Below is a small trained network, with its code and all its weights. Each question gives an input and a target symbol and asks what happens when units are switched off, that is, made to give their printed mean instead of their output.

import numpy as np


def w(rows, s, z=0):
    codes = np.array(rows[::2]) - 128.0
    scale = np.full(codes.shape[1], s)
    scale[-1] = z or s
    return codes * scale


def norm(h):
    return h / np.sqrt((h * h).mean(-1, keepdims=True) + 1e-5)


def softmax(a):
    e = np.exp(a - a.max(-1, keepdims=True))
    return e / e.sum(-1, keepdims=True)


def log_softmax(a):
    a = a - a.max(-1, keepdims=True)
    return a - np.log(np.exp(a).sum(-1, keepdims=True))


def net(x, mask):
    ids = ['ΛΠΩαβγεζθμξστψ'.index(c) for c in x.split()]
    T = len(ids)
    res = E[ids] + P[:T]
    u = 0
    for l in range(2):
        r = norm(res)
        for j in range(3):
            rows = slice(3 * j, 3 * j + 3)
            q, k, v = (r @ M[l][rows].T for M in (Q, K, V))
            z = softmax(np.where(np.tri(T) > 0, q @ k.T / 3**0.5, -1e9)) @ v
            o = O[l][rows]
            res = res + np.where(mask[u + j], z, o[:, -1]) @ o[:, :-1]
        u += 3
    return log_softmax(norm(res)[-1] @ U[:, :-1].T + U[:, -1])


Q, K, V, O = {}, {}, {}, {}
E = w([
[137,62,125,111,182,156,161],'Λ',
[95,145,84,123,127,99,144],'Π',
[117,158,145,103,129,84,173],'Ω',
[127,137,149,82,166,143,131],'α',
[151,109,153,97,155,108,190],'β',
[204,99,241,254,200,63,76],'γ',
[121,139,64,107,152,126,112],'ε',
[142,112,78,128,128,84,185],'ζ',
[159,156,86,84,147,96,139],'θ',
[134,149,111,101,131,94,162],'μ',
[96,99,142,125,142,126,173],'ξ',
[144,126,97,92,159,107,148],'σ',
[72,121,143,119,151,119,153],'τ',
[87,170,104,110,131,107,122],'ψ',
],0.0089)
P = w([
[116,158,166,196,131,255,187],'0',
[85,97,80,50,122,45,78],'1',
[83,97,88,82,164,31,84],'2',
[85,222,78,135,226,110,148],'3',
[79,159,97,137,218,67,116],'4',
[78,81,117,74,111,47,67],'5',
[109,121,119,109,163,46,75],'6',
[76,200,96,162,246,85,136],'7',
[93,158,115,152,214,62,103],'8',
[74,79,133,106,119,36,61],'9',
[90,122,134,137,164,49,76],'10',
[98,182,75,168,249,57,125],'11',
[90,147,117,126,218,42,110],'12',
],0.0051)
Q[0] = w([
[122,122,143,103,121,122,115],'L0H1',
[130,147,133,148,121,160,134],'L0H1',
[124,98,131,118,102,108,104],'L0H1',
[120,121,132,131,137,109,115],'L0H2',
[128,125,125,133,145,119,127],'L0H2',
[126,127,127,118,128,124,133],'L0H2',
[113,139,136,160,252,49,119],'L0H3',
[89,88,115,59,121,87,126],'L0H3',
[127,46,161,96,101,41,40],'L0H3',
],0.027)
K[0] = w([
[129,126,113,130,151,117,140],'L0H1',
[132,114,123,89,117,133,135],'L0H1',
[131,147,129,138,166,138,146],'L0H1',
[145,124,138,144,121,139,126],'L0H2',
[146,128,142,155,126,150,134],'L0H2',
[121,137,137,144,126,128,129],'L0H2',
[152,87,167,174,136,56,46],'L0H3',
[165,184,129,201,132,164,134],'L0H3',
[122,179,117,195,252,108,160],'L0H3',
],0.026)
V[0] = w([
[43,71,125,150,134,125,154],'L0H1',
[89,155,187,152,122,114,95],'L0H1',
[119,152,166,82,88,181,143],'L0H1',
[141,87,179,174,150,73,86],'L0H2',
[147,130,145,107,109,89,114],'L0H2',
[105,144,140,115,199,98,155],'L0H2',
[166,103,142,144,93,79,254],'L0H3',
[133,174,110,208,50,75,117],'L0H3',
[85,201,187,88,124,58,138],'L0H3',
],0.024)
O[0] = w([
[147,102,173,226,76,87,84,157],'L0H1',
[67,194,129,134,93,148,86,171],'L0H1',
[72,127,220,104,161,137,156,21],'L0H1',
[132,154,125,221,187,137,145,222],'L0H2',
[122,88,118,197,111,128,167,75],'L0H2',
[174,85,143,131,197,94,103,254],'L0H2',
[137,56,72,235,96,214,181,123],'L0H3',
[136,49,168,75,100,224,75,133],'L0H3',
[3,60,129,104,105,108,159,189],'L0H3',
],0.013)
Q[1] = w([
[185,193,124,184,99,236,170],'L1H1',
[102,103,179,82,100,110,108],'L1H1',
[127,168,162,209,136,198,155],'L1H1',
[162,154,169,137,210,184,54],'L1H2',
[145,145,97,161,151,174,162],'L1H2',
[160,170,155,87,77,103,156],'L1H2',
[122,94,103,149,52,175,190],'L1H3',
[80,86,119,98,47,70,178],'L1H3',
[96,166,81,121,44,53,251],'L1H3',
],0.022)
K[1] = w([
[69,135,1,177,164,72,100],'L1H1',
[183,128,134,61,76,126,199],'L1H1',
[73,83,35,121,156,96,42],'L1H1',
[183,179,186,135,145,194,163],'L1H2',
[147,156,106,120,60,139,160],'L1H2',
[148,119,144,109,101,93,58],'L1H2',
[116,66,105,144,78,131,170],'L1H3',
[104,50,90,118,124,86,75],'L1H3',
[45,108,54,134,173,51,119],'L1H3',
],0.021)
V[1] = w([
[84,93,70,153,146,116,96],'L1H1',
[112,250,87,115,22,228,184],'L1H1',
[159,53,221,116,244,166,108],'L1H1',
[140,183,221,197,160,128,185],'L1H2',
[112,154,113,168,108,132,45],'L1H2',
[178,60,54,166,192,118,127],'L1H2',
[51,167,54,67,171,125,153],'L1H3',
[61,176,124,180,215,214,132],'L1H3',
[177,126,91,134,198,75,60],'L1H3',
],0.018)
O[1] = w([
[130,113,123,63,106,122,99,170],'L1H1',
[164,46,249,210,96,58,117,7],'L1H1',
[136,221,49,111,219,94,167,200],'L1H1',
[72,75,94,120,132,64,190,187],'L1H2',
[162,159,57,169,98,139,144,135],'L1H2',
[120,204,173,115,132,159,214,223],'L1H2',
[107,109,106,141,208,156,175,102],'L1H3',
[144,141,69,93,231,90,88,129],'L1H3',
[202,84,122,74,120,132,165,208],'L1H3',
],0.013,0.012)
U = w([
[96,129,197,147,172,217,137,228],'Λ',
[203,82,106,162,93,216,142,197],'Π',
[150,112,179,39,147,192,188,98],'Ω',
[55,206,147,66,177,40,159,73],'α',
[79,127,90,143,47,53,93,97],'β',
[112,169,73,111,102,148,104,130],'γ',
[153,164,167,108,63,146,77,254],'ε',
[77,159,180,101,128,119,12,172],'ζ',
[112,180,128,204,59,105,147,202],'θ',
[240,186,96,206,165,71,144,113],'μ',
[76,139,89,221,159,159,254,28],'ξ',
[234,136,157,23,137,103,52,87],'σ',
[182,85,102,54,76,107,232,56],'τ',
[37,16,76,153,161,158,101,123],'ψ',
],0.0098,0.0041)

Each question gives the input, a string of symbols that net reads in full, and the target symbol t.
The units are the heads (3 rows each of Q, K, V and O). Each row of codes is followed by its name. A weight is (code - 128) times the scale printed after its matrix; where a second scale follows, it is the last column's (O and U).
mask holds one flag per head, layer by layer. A switched-off head (its flag False) gives its mean, the last column of its rows in O, instead of its output. The means were averaged over made-up inputs and are rounded, as every weight is.
A unit's drop is (log p(t) with every unit on - log p(t) with that unit switched off) / (log p(t) with every unit on - log p(t) with every unit switched off).
The circuit of an input: a set's keep is (log p(t) with only the set's units on - log p(t) with every unit switched off) / (log p(t) with every unit on - log p(t) with every unit switched off). Starting from all 6 units, units are removed one at a time, each time the one whose removal leaves the highest keep (on an exact tie, the one counted first), for as long as the keep stays at least 0.8.
circuit, biggest first: the units of the circuit, biggest drop first
unit that matters most: the unit with the biggest drop
heads that matter: for each layer, one digit per head in row order, 1 if its drop is at least 0.15 and else 0, layers parted by /
input Ω α β, target ψ: unit that matters most => L0H3
input Ω σ ε Λ α γ, target σ: circuit, biggest first => L0H3; L1H3
input Ω β ψ ψ γ α, target σ: circuit, biggest first => L0H3; L1H3
input ξ β σ α ψ α γ ε β ψ α α ζ, target β: heads that matter => 111 / 011
input ε θ ξ α, target Ω: heads that matter => 111 / 011
input ξ α Λ γ, target β: heads that matter => 111 / 011
input ε τ β ξ Π θ ζ, target ε: heads that matter => 010 / 011
input Λ ψ Λ α, target ζ: circuit, biggest first => L0H3; L1H2
input μ Π α ε γ, target ζ: circuit, biggest first => L0H2; L0H1; L1H3; L1H2
input μ ε β σ, target σ: circuit, biggest first => L0H2; L1H2
input Λ α μ α μ Ω β ξ γ, target τ: circuit, biggest first => L0H3; L1H2; L1H3; L0H1
input γ β β, target μ: heads that matter => 111 / 101
input α ψ β α, target ζ: circuit, biggest first => L1H2; L0H3
input β α θ α α α α Ω α ξ β ξ Λ, target ξ: circuit, biggest first => L0H3
input α Ω α Λ γ β τ α Λ γ β γ, target ψ: circuit, biggest first => L0H1; L1H2
input ψ ζ α α Π Λ β α Π, target ξ: heads that matter => 011 / 000
input ε θ Π α, target Ω: circuit, biggest first => L1H3; L0H1; L0H3; L1H2
input Ω α Ω γ ξ β θ β β, target σ: circuit, biggest first => L0H3; L1H3
input α ψ α ψ, target ζ: heads that matter => 011 / 010
input α ε α σ ζ α, target τ: circuit, biggest first => L1H3; L0H2
input Π γ α, target θ: unit that matters most => L0H2
input ζ Ω Ω α ξ, target ψ: heads that matter => 001 / 000
input α Π α α ζ α Ω α γ α ζ, target ψ: heads that matter => 111 / 010
input ψ Π γ Ω Λ Λ α, target ξ: heads that matter => 110 / 001
input β ξ α β τ Ω τ, target β: heads that matter => 111 / 010
input β β β γ, target α: heads that matter => 111 / 011
input θ Λ γ Ω, target Λ: heads that matter => 111 / 011
